Below is a small trained network, with its code and all its weights. Each question gives an input and a class and asks what happens when units are switched off, that is, made to give their printed mean instead of their output.

import numpy as np


def w(rows, s, z=0):
    codes = np.array(rows[::2]) - 128.0
    scale = np.full(codes.shape[1], s)
    scale[-1] = z or s
    return codes * scale


def norm(h):
    return h / np.sqrt((h * h).mean(-1, keepdims=True) + 1e-5)


def f(y):
    return y / 2 * (1 + np.tanh(0.7978845608 * (y + 0.044715 * y**3)))


def log_softmax(a):
    a = a - a.max(-1, keepdims=True)
    return a - np.log(np.exp(a).sum(-1, keepdims=True))


def net(x, mask):
    res = np.array(x, float).reshape(1, 6) / 4 @ E
    u = 0
    for l in range(2):
        y = f(norm(res) @ A[l][:, :-1].T + A[l][:, -1])
        res = res + np.where(mask[u : u + 4], y, B[l][:, -1]) @ B[l][:, :-1]
        u += 4
    return log_softmax(norm(res)[-1] @ U[:, :-1].T + U[:, -1])


A, B = {}, {}
E = w([
[164,1,65,48,72,156,144,79,127,103],'x0',
[185,210,82,101,174,124,162,194,116,88],'x1',
[38,42,138,173,85,60,129,138,129,71],'x2',
[84,98,77,169,24,167,156,115,136,131],'x3',
[16,57,74,130,50,182,43,86,196,74],'x4',
[54,80,169,123,225,182,131,129,141,119],'x5',
],0.0059)
A[0] = w([
[117,64,191,124,255,195,146,112,111,177,136],'L0N1',
[162,22,130,99,193,77,254,147,56,127,80],'L0N2',
[178,163,46,130,142,182,197,134,108,179,63],'L0N3',
[160,195,115,151,46,165,106,82,119,233,5],'L0N4',
],0.0091,0.0029)
B[0] = w([
[182,122,98,222,168,28,76,133,91,190,254],'L0N1',
[165,154,87,176,254,108,25,127,80,196,253],'L0N2',
[98,112,127,82,78,137,127,124,163,40,209],'L0N3',
[218,104,162,179,241,44,137,163,86,206,195],'L0N4',
],0.007,0.0053)
A[1] = w([
[19,95,119,212,118,146,106,121,129,128,212],'L1N1',
[145,31,97,109,117,143,106,68,148,145,107],'L1N2',
[124,199,130,104,120,207,204,110,115,155,8],'L1N3',
[187,156,112,176,48,183,177,110,151,253,121],'L1N4',
],0.012,0.0016)
B[1] = w([
[105,102,6,86,42,165,61,60,111,154,254],'L1N1',
[71,127,70,90,37,154,108,106,102,145,220],'L1N2',
[181,91,103,164,50,172,200,181,225,66,134],'L1N3',
[112,105,105,109,254,95,48,117,70,118,176],'L1N4',
],0.0074,0.0086)
U = w([
[43,58,75,118,41,182,114,61,109,143,214],'0',
[171,150,141,165,240,50,95,126,60,171,215],'1',
[128,157,205,115,102,178,254,161,166,65,4],'2',
],0.0084,0.0024)

Each question gives the input, the list of numbers given to net, and the class t.
The units are the neurons (one row each of A and B). Each row of codes is followed by its name. A weight is (code - 128) times the scale printed after its matrix; where a second scale follows, it is the last column's (A, B and U).
mask holds one flag per neuron, layer by layer. A switched-off neuron (its flag False) gives its mean, the last column of its row in B, instead of its output. The means were averaged over made-up inputs and are rounded, as every weight is.
A unit's drop is (log p(t) with every unit on - log p(t) with that unit switched off) / (log p(t) with every unit on - log p(t) with every unit switched off).
The circuit of an input: a set's keep is (log p(t) with only the set's units on - log p(t) with every unit switched off) / (log p(t) with every unit on - log p(t) with every unit switched off). Starting from all 8 units, units are removed one at a time, each time the one whose removal leaves the highest keep (on an exact tie, the one counted first), for as long as the keep stays at least 0.8.
circuit, biggest first: the units of the circuit, biggest drop first
unit that matters most: the unit with the biggest drop
top k neurons: the k neurons with the biggest drops, biggest first
top k neurons in layer l: the k neurons of layer l with the biggest drops, biggest first
drop when u is switched off: that unit's drop, to one decimal
input [-7,7,7,-6,7,-6], class 0: top 2 neurons	L0N4; L0N2
input [-2,-6,4,5,-5,6], class 1: unit that matters most	L0N1
input [-7,8,-6,-2,7,-2], class 2: circuit, biggest first	L0N1; L0N2; L1N3; L1N1
input [-3,8,0,-1,1,-3], class 2: top 2 neurons in layer 0	L0N2; L0N1
input [5,-3,-1,4,-1,-7], class 1: top 2 neurons in layer 1	L1N4; L1N1
input [7,-6,-1,6,-3,-8], class 1: top 3 neurons	L1N4; L0N4; L1N1
input [4,-2,-6,7,-2,3], class 1: top 3 neurons	L0N4; L1N4; L1N1
input [-2,8,-7,-4,-4,0], class 2: top 2 neurons in layer 1	L1N3; L1N4
input [-8,-1,-2,5,6,-4], class 1: top 2 neurons	L0N4; L1N4
input [1,8,-3,7,0,-2], class 2: top 2 neurons	L0N3; L1N1
input [3,-1,0,4,-3,-6], class 1: drop when L1N4 is switched off	0.0
input [-7,-6,-6,7,7,-6], class 1: drop when L0N4 is switched off	0.7
